Look-ups in named tables: a row name and a column name give one cell, copied from the table.

Dor.csv
,Mab,Zoki,Zuduno,Dop,Bap,Mabuzon
Gomiz,197,791,289,744,455,595
Surina,437,253,677,175,480,676
Tegodi,593,424,314,613,783,456
Sotuti,460,761,280,633,707,354

Tegodi, Dop -> 613
Tegodi, Zuduno -> 314
Sotuti, Mab -> 460
Tegodi, Bap -> 783
Tegodi, Mab -> 593
Tegodi, Mabuzon -> 456
Gomiz, Zuduno -> 289
Sotuti, Mabuzon -> 354
Row with the largest Zuduno: Surina

Vuv =
          Zel  Rizese  Leze  Duti  Lukov  Ramusug  Mupime  Terud
Rekuni   3.58    4.27  2.47  6.83   5.74     4.73    3.80   2.31
Setuti   5.08    2.73  3.56  2.79   3.74     4.75    4.05   7.91
Lonum    6.67    4.22  5.14  4.07   4.70     3.12    4.41   4.33
Nosuv    6.48    2.23  4.03  4.59   6.58     1.36    1.88   2.92
Sukitez  4.54    5.67  5.83  1.44   3.69     4.64    5.60   4.47
Tel      3.58    5.25  4.11  1.82   1.73     5.53    4.77   7.56
Bavis    1.51    3.28  4.81  5.09   4.24     2.64    6.20   5.18
Daf      5.49    4.18  7.91  2.91   4.27     1.78    6.68   5.28
Bifale   1.37    3.30  3.52  5.61   2.33     4.05    4.76   4.58
Milivu   3.51    3.21  4.89  4.50   5.94     3.07    6.17   4.46
Fidiliv  4.05    3.92  4.04  3.34   4.34     4.52    5.71   5.61
Kez      6.62    4.52  5.12  1.20   2.97     4.32    4.54   4.39

Duti of Milivu is 4.50
Terud of Fidiliv is 5.61
Mupime of Rekuni is 3.80
Mupime of Fidiliv is 5.71
Terud of Rekuni is 2.31
Terud of Setuti is 7.91
Lukov of Nosuv is 6.58
Mupime of Daf is 6.68
Duti of Lonum is 4.07
Ramusug of Lonum is 3.12
Lukov of Daf is 4.27
Which row has the largest Lukov? Nosuv

Table Fuvezi
|  | Besov | Tar | Gulo | Kal | Tusimoz | Sakeda | Tolo | Fipumi | Nin | Sobena |
|---|---|---|---|---|---|---|---|---|---|---|
| Rek | 4798 | 6008 | 5583 | 6582 | 4441 | 4208 | 4110 | 5638 | 4063 | 6226 |
| Tibiz | 3054 | 7028 | 6850 | 7448 | 2459 | 3687 | 3249 | 4331 | 3318 | 6346 |
| Fesabem | 3782 | 7468 | 6741 | 7911 | 2586 | 3731 | 3020 | 5186 | 2672 | 6716 |
| Nelip | 3386 | 7860 | 7403 | 8144 | 1880 | 3438 | 2783 | 4605 | 2528 | 6771 |
| Feseg | 3360 | 7269 | 6974 | 7432 | 2421 | 3542 | 3035 | 4659 | 3247 | 6495 |
| Dakugel | 3531 | 7458 | 6555 | 7861 | 2491 | 3865 | 3119 | 5293 | 2814 | 6816 |
| Noleg | 3622 | 7637 | 7121 | 7776 | 2284 | 3445 | 2771 | 4902 | 2782 | 6638 |
| Mav | 3864 | 6947 | 6814 | 7491 | 2859 | 3517 | 3097 | 4837 | 3373 | 6422 |
| Karunon | 3253 | 6748 | 6462 | 6856 | 2976 | 3874 | 3279 | 4551 | 3844 | 6151 |
| Duzas | 5262 | 5258 | 5366 | 5399 | 5162 | 4089 | 4117 | 5110 | 5274 | 5350 |
| Naropu | 5977 | 4151 | 4933 | 5381 | 6090 | 4346 | 4606 | 4922 | 5758 | 5161 |

Karunon, Gulo => 6462
Mav, Sakeda => 3517
Mav, Tusimoz => 2859
Noleg, Nin => 2782
Tibiz, Nin => 3318
Feseg, Besov => 3360
Fesabem, Tusimoz => 2586
Mav, Sobena => 6422
Naropu, Nin => 5758
Naropu, Sakeda => 4346
Tibiz, Kal => 7448
Fesabem, Tolo => 3020
Noleg, Sobena => 6638
Noleg, Gulo => 7121
Dakugel, Tusimoz => 2491
Nelip, Fipumi => 4605
Fesabem, Besov => 3782
Rek, Sobena => 6226
Duzas, Tolo => 4117
Dakugel, Tar => 7458

Zub
columns: Vog, Tul, Bubi, Bakibu, Mesi, Vif, Nok, Fol
Riv: [15, -78, 20, -53, -66, 69, -1, 54]
Vafib: [56, -53, -64, 67, 18, 36, -78, 77]
Porak: [38, 64, 23, -34, -42, -21, -23, -35]
Mas: [-15, 49, -5, -16, 48, -22, 90, -14]
Tiz: [-82, 75, -12, -45, 65, -38, -26, 13]
Fabina: [-33, 64, 83, 67, 36, -35, 22, -64]

Mas, Fol => -14
Fabina, Mesi => 36
Riv, Bakibu => -53
Fabina, Bakibu => 67
Vafib, Vog => 56
Fabina, Nok => 22
Mas, Vog => -15
Tiz, Mesi => 65
Fabina, Vog => -33
Vafib, Bubi => -64
Riv, Vog => 15
Porak, Mesi => -42
Tiz, Tul => 75
Fabina, Bubi => 83
Mas, Bakibu => -16
Fabina, Vif => -35
Vafib, Bakibu => 67
Tiz, Bakibu => -45
Porak, Vog => 38
Porak, Tul => 64
Row with the largest Bubi: Fabina

Table Lilus
,Lem,Nit,Duvamod,Dud,Dibirot
Mina,49,52,85,78,38
Sola,57,31,57,61,21
Fitotat,52,66,83,71,57
Fip,54,66,50,66,53

Fip, Dibirot: 53
Fitotat, Duvamod: 83
Fitotat, Dibirot: 57
Fitotat, Nit: 66
Mina, Lem: 49
Fitotat, Lem: 52
Fip, Duvamod: 50
Mina, Dud: 78
Fip, Lem: 54
Sola, Dibirot: 21
Sola, Dud: 61
Fitotat, Dud: 71
Sola, Duvamod: 57
Mina, Nit: 52
Mina, Dibirot: 38
Fip, Dud: 66

Lod =
	Zabevaz	Bem	Soferer	Lepide	Mup	Sig	Bamu	Tek	Dipi
Saka	58750	47775	60248	7080	49053	29123	24825	16367	33264
Lotuz	13678	12890	12509	61005	24795	67263	78428	64522	47717
Zeralap	37116	21756	31311	49278	31727	46754	63686	53575	56654
Bapirup	36125	34513	31394	49060	29859	42573	47113	43034	54199
Pel	45959	32889	57851	31554	56738	12720	21863	30792	27423
Nuda	4575	35567	955	75392	15307	54908	61042	56957	40107
Ril	45760	42372	51029	24328	44550	27394	26005	26455	33546

What is the Zabevaz of Saka in Lod? 58750
What is the Zabevaz of Lotuz in Lod? 13678
What is the Dipi of Saka in Lod? 33264
What is the Sig of Pel in Lod? 12720
What is the Dipi of Ril in Lod? 33546
What is the Lepide of Pel in Lod? 31554
What is the Lepide of Lotuz in Lod? 61005
What is the Tek of Pel in Lod? 30792
What is the Mup of Ril in Lod? 44550
What is the Zabevaz of Bapirup in Lod? 36125

Vurez:
          Tete    Ner  Duzaf    Dop  Devolel    Suz    Med
Ritifig  -30.1  -50.9  -39.8  -16.2    -57.7  -33.4  -64.2
Tolaf    -30.1  -44.1  -39.8  -63.7    -43.1  -47.5  -40.0
Dogoz    -91.4  -78.0  -31.6  -63.7    -21.2  -42.8  -69.0
Kigo     -14.7  -17.0   82.1  -11.9    -21.2   -0.6  -30.3

Devolel of Dogoz: -21.2
Tete of Tolaf: -30.1
Duzaf of Tolaf: -39.8
Suz of Kigo: -0.6
Med of Tolaf: -40.0
Suz of Tolaf: -47.5
Duzaf of Dogoz: -31.6
Devolel of Ritifig: -57.7
Dop of Tolaf: -63.7
Med of Dogoz: -69.0
Med of Kigo: -30.3
Tete of Kigo: -14.7

Rogit =
	Nupu	Faz	Gud	Gavidan
Pezi	3308	101	1385	5266
Rivin	2162	-7394	68	7033
Bopom	3794	-1100	1454	3213
Koba	4734	3257	1720	4174
Lir	4155	-1862	4702	-823
Tudugor	3698	6303	2215	3835
Mag	3985	4982	4116	6382
Lazanup	3980	6715	2096	86
Logopos	4110	5488	-3733	1075
Buzik	2745	5935	3066	2706
Sof	3336	-1918	4894	5875

What is the Nupu of Lazanup in Rogit?
3980
What is the Nupu of Tudugor in Rogit?
3698
What is the Nupu of Rivin in Rogit?
2162
What is the Gavidan of Rivin in Rogit?
7033
What is the Faz of Logopos in Rogit?
5488
What is the Faz of Koba in Rogit?
3257
What is the Gavidan of Lir in Rogit?
-823
What is the Faz of Tudugor in Rogit?
6303
What is the Gavidan of Bopom in Rogit?
3213
What is the Gud of Mag in Rogit?
4116
What is the Faz of Pezi in Rogit?
101
What is the Gud of Koba in Rogit?
1720
What is the Faz of Mag in Rogit?
4982
What is the Nupu of Koba in Rogit?
4734
What is the Faz of Sof in Rogit?
-1918
What is the Gud of Sof in Rogit?
4894
What is the Faz of Lazanup in Rogit?
6715
What is the Gavidan of Pezi in Rogit?
5266
What is the Faz of Buzik in Rogit?
5935
Row with the largest Gavidan: Rivin

Duvan:
|  | Pevoni | Zusazaz | Suse | Bib |
|---|---|---|---|---|
| Ked | 2234 | -4884 | 9322 | 7228 |
| Navofog | -2625 | -822 | -1310 | -1728 |
| Tefabep | -3446 | -2811 | 1520 | -3358 |
| Mipo | 960 | -6925 | 1957 | -1496 |
| Bukubi | 2458 | -6959 | 977 | -1982 |
| Lafosi | -2501 | 112 | -9739 | -4000 |
| Moged | -379 | 452 | 5482 | 5758 |
| Gebe | 1710 | -8387 | 3998 | 1010 |
| Gel | 2299 | -9764 | -855 | -5300 |
| Fupug | -5382 | 4149 | -9188 | -2324 |
| Lupupa | 963 | -8728 | -999 | -3831 |
| Tivozag | 84 | -257 | 5046 | 4893 |
| Biduref | -3564 | -74 | 3142 | 3195 |

What is the Bib of Tefabep in Duvan? -3358
What is the Pevoni of Lupupa in Duvan? 963
What is the Zusazaz of Lupupa in Duvan? -8728
What is the Suse of Biduref in Duvan? 3142
What is the Bib of Lupupa in Duvan? -3831
What is the Suse of Tefabep in Duvan? 1520
What is the Pevoni of Ked in Duvan? 2234
What is the Zusazaz of Moged in Duvan? 452

